Below is a small trained network, with its code and all its weights. Each question gives an input and a target symbol and asks what happens when units are switched off, that is, made to give their printed mean instead of their output.

import numpy as np


def w(rows, s, z=0):
    codes = np.array(rows[::2]) - 128.0
    scale = np.full(codes.shape[1], s)
    scale[-1] = z or s
    return codes * scale


def norm(h):
    return h / np.sqrt((h * h).mean(-1, keepdims=True) + 1e-5)


def f(y):
    return y / 2 * (1 + np.tanh(0.7978845608 * (y + 0.044715 * y**3)))


def softmax(a):
    e = np.exp(a - a.max(-1, keepdims=True))
    return e / e.sum(-1, keepdims=True)


def log_softmax(a):
    a = a - a.max(-1, keepdims=True)
    return a - np.log(np.exp(a).sum(-1, keepdims=True))


def net(x, mask):
    ids = ['αγζηπφψ'.index(c) for c in x.split()]
    T = len(ids)
    res = E[ids] + P[:T]
    r = norm(res)
    for j in range(2):
        rows = slice(3 * j, 3 * j + 3)
        q, k, v = (r @ M[0][rows].T for M in (Q, K, V))
        z = softmax(np.where(np.tri(T) > 0, q @ k.T / 3**0.5, -1e9)) @ v
        o = O[0][rows]
        res = res + np.where(mask[j], z, o[:, -1]) @ o[:, :-1]
    y = f(norm(res) @ A[0][:, :-1].T + A[0][:, -1])
    res = res + np.where(mask[2:26], y, B[0][:, -1]) @ B[0][:, :-1]
    return log_softmax(norm(res)[-1] @ U[:, :-1].T + U[:, -1])


Q, K, V, O, A, B = {}, {}, {}, {}, {}, {}
E = w([
[168,250,104],'α',
[106,88,73],'γ',
[121,83,99],'ζ',
[66,120,104],'η',
[200,118,70],'π',
[162,189,87],'φ',
[64,122,104],'ψ',
],0.013)
P = w([
[102,184,166],'0',
[147,104,160],'1',
[198,98,7],'2',
[36,86,210],'3',
[181,195,130],'4',
[183,89,4],'5',
[88,88,184],'6',
[183,198,127],'7',
[153,55,50],'8',
[127,151,164],'9',
[120,106,148],'10',
[175,60,74],'11',
],0.016)
Q[0] = w([
[187,70,36],'H1',
[91,118,4],'H1',
[39,120,76],'H1',
[101,132,213],'H2',
[178,84,207],'H2',
[61,87,7],'H2',
],0.019)
K[0] = w([
[204,147,45],'H1',
[108,20,43],'H1',
[54,87,86],'H1',
[232,68,99],'H2',
[211,164,124],'H2',
[3,143,72],'H2',
],0.019)
V[0] = w([
[86,132,129],'H1',
[188,30,170],'H1',
[150,177,95],'H1',
[119,117,254],'H2',
[141,196,106],'H2',
[205,134,167],'H2',
],0.024)
O[0] = w([
[93,147,48,138],'H1',
[203,164,209,124],'H1',
[107,45,172,126],'H1',
[7,96,204,123],'H2',
[112,206,62,140],'H2',
[78,26,71,7],'H2',
],0.017,0.014)
A[0] = w([
[86,169,131,171],'N1',
[151,125,99,18],'N2',
[96,113,157,61],'N3',
[71,58,38,233],'N4',
[85,85,109,234],'N5',
[122,99,110,131],'N6',
[117,125,116,169],'N7',
[118,86,116,147],'N8',
[141,141,133,20],'N9',
[53,5,202,160],'N10',
[106,84,98,203],'N11',
[91,96,119,190],'N12',
[124,156,142,5],'N13',
[160,43,161,142],'N14',
[97,153,133,189],'N15',
[119,102,116,208],'N16',
[112,153,224,163],'N17',
[118,137,148,103],'N18',
[58,64,74,220],'N19',
[186,34,153,184],'N20',
[53,190,118,212],'N21',
[129,44,77,10],'N22',
[139,130,136,41],'N23',
[136,114,129,71],'N24',
],0.016,0.0022)
B[0] = w([
[107,114,176,166],'N1',
[137,159,125,128],'N2',
[151,141,140,131],'N3',
[203,144,19,172],'N4',
[170,127,80,135],'N5',
[154,139,121,121],'N6',
[132,138,144,128],'N7',
[184,120,105,121],'N8',
[112,144,123,131],'N9',
[253,10,89,165],'N10',
[158,132,100,132],'N11',
[136,138,107,128],'N12',
[91,157,136,141],'N13',
[196,28,122,133],'N14',
[112,116,160,155],'N15',
[154,128,120,124],'N16',
[100,90,123,255],'N17',
[114,123,141,140],'N18',
[172,147,20,157],'N19',
[174,31,122,134],'N20',
[118,68,182,186],'N21',
[156,223,89,137],'N22',
[111,145,125,126],'N23',
[137,124,125,118],'N24',
],0.035,0.0095)
U = w([
[48,143,27,224],'α',
[151,208,150,195],'γ',
[101,119,124,29],'ζ',
[21,135,119,93],'η',
[156,116,153,4],'π',
[100,112,105,69],'φ',
[4,131,122,129],'ψ',
],0.011,0.0041)

Each question gives the input, a string of symbols that net reads in full, and the target symbol t.
The units are the heads (3 rows each of Q, K, V and O) and the neurons (one row each of A and B). Each row of codes is followed by its name. A weight is (code - 128) times the scale printed after its matrix; where a second scale follows, it is the last column's (O, A, B and U).
mask holds one flag per unit, heads first, then neurons. A switched-off unit (its flag False) gives its mean, the last column of its rows in O or B, instead of its output. The means were averaged over made-up inputs and are rounded, as every weight is.
A unit's drop is (log p(t) with every unit on - log p(t) with that unit switched off) / (log p(t) with every unit on - log p(t) with every unit switched off).
The circuit of an input: a set's keep is (log p(t) with only the set's units on - log p(t) with every unit switched off) / (log p(t) with every unit on - log p(t) with every unit switched off). Starting from the 12 units with the biggest drops (on a tie, the unit counted first), units are removed one at a time, each time the one whose removal leaves the highest keep (on an exact tie, the one counted first), for as long as the keep stays at least 0.8.
circuit, biggest first: the units of the circuit, biggest drop first
unit that matters most: the unit with the biggest drop
top k neurons: the k neurons with the biggest drops, biggest first
heads that matter: for each layer, one digit per head in row order, 1 if its drop is at least 0.15 and else 0, layers parted by /
drop of u: that unit's drop, to one decimal
input γ γ ψ η, target α: heads that matter : 11
input γ ψ γ γ ψ γ η φ γ ζ, target α: unit that matters most : H1
input ψ α γ γ π η, target ψ: heads that matter : 01
input γ ψ π ζ ψ ψ ψ ζ φ, target γ: heads that matter : 01
input ψ ψ φ, target ψ: circuit, biggest first : [H2, H1, N10]
input ψ ψ π η η α ζ α ζ, target ψ: circuit, biggest first : [H2, N10]
input γ ψ γ π, target α: heads that matter : 11
input γ γ η γ π η γ, target γ: heads that matter : 01
input ψ α η π ψ α ψ ψ γ π, target α: heads that matter : 01
input ψ γ η ζ φ γ ψ ζ φ γ γ γ, target ψ: top 2 neurons : [N10, N17]
input γ γ γ γ η γ η, target γ: drop of N17 : 0.2
input γ γ γ α, target α: drop of H1 : 0.7
input γ γ φ η ψ γ α, target α: drop of H1 : 0.4
input η φ α γ, target α: circuit, biggest first : [H2]
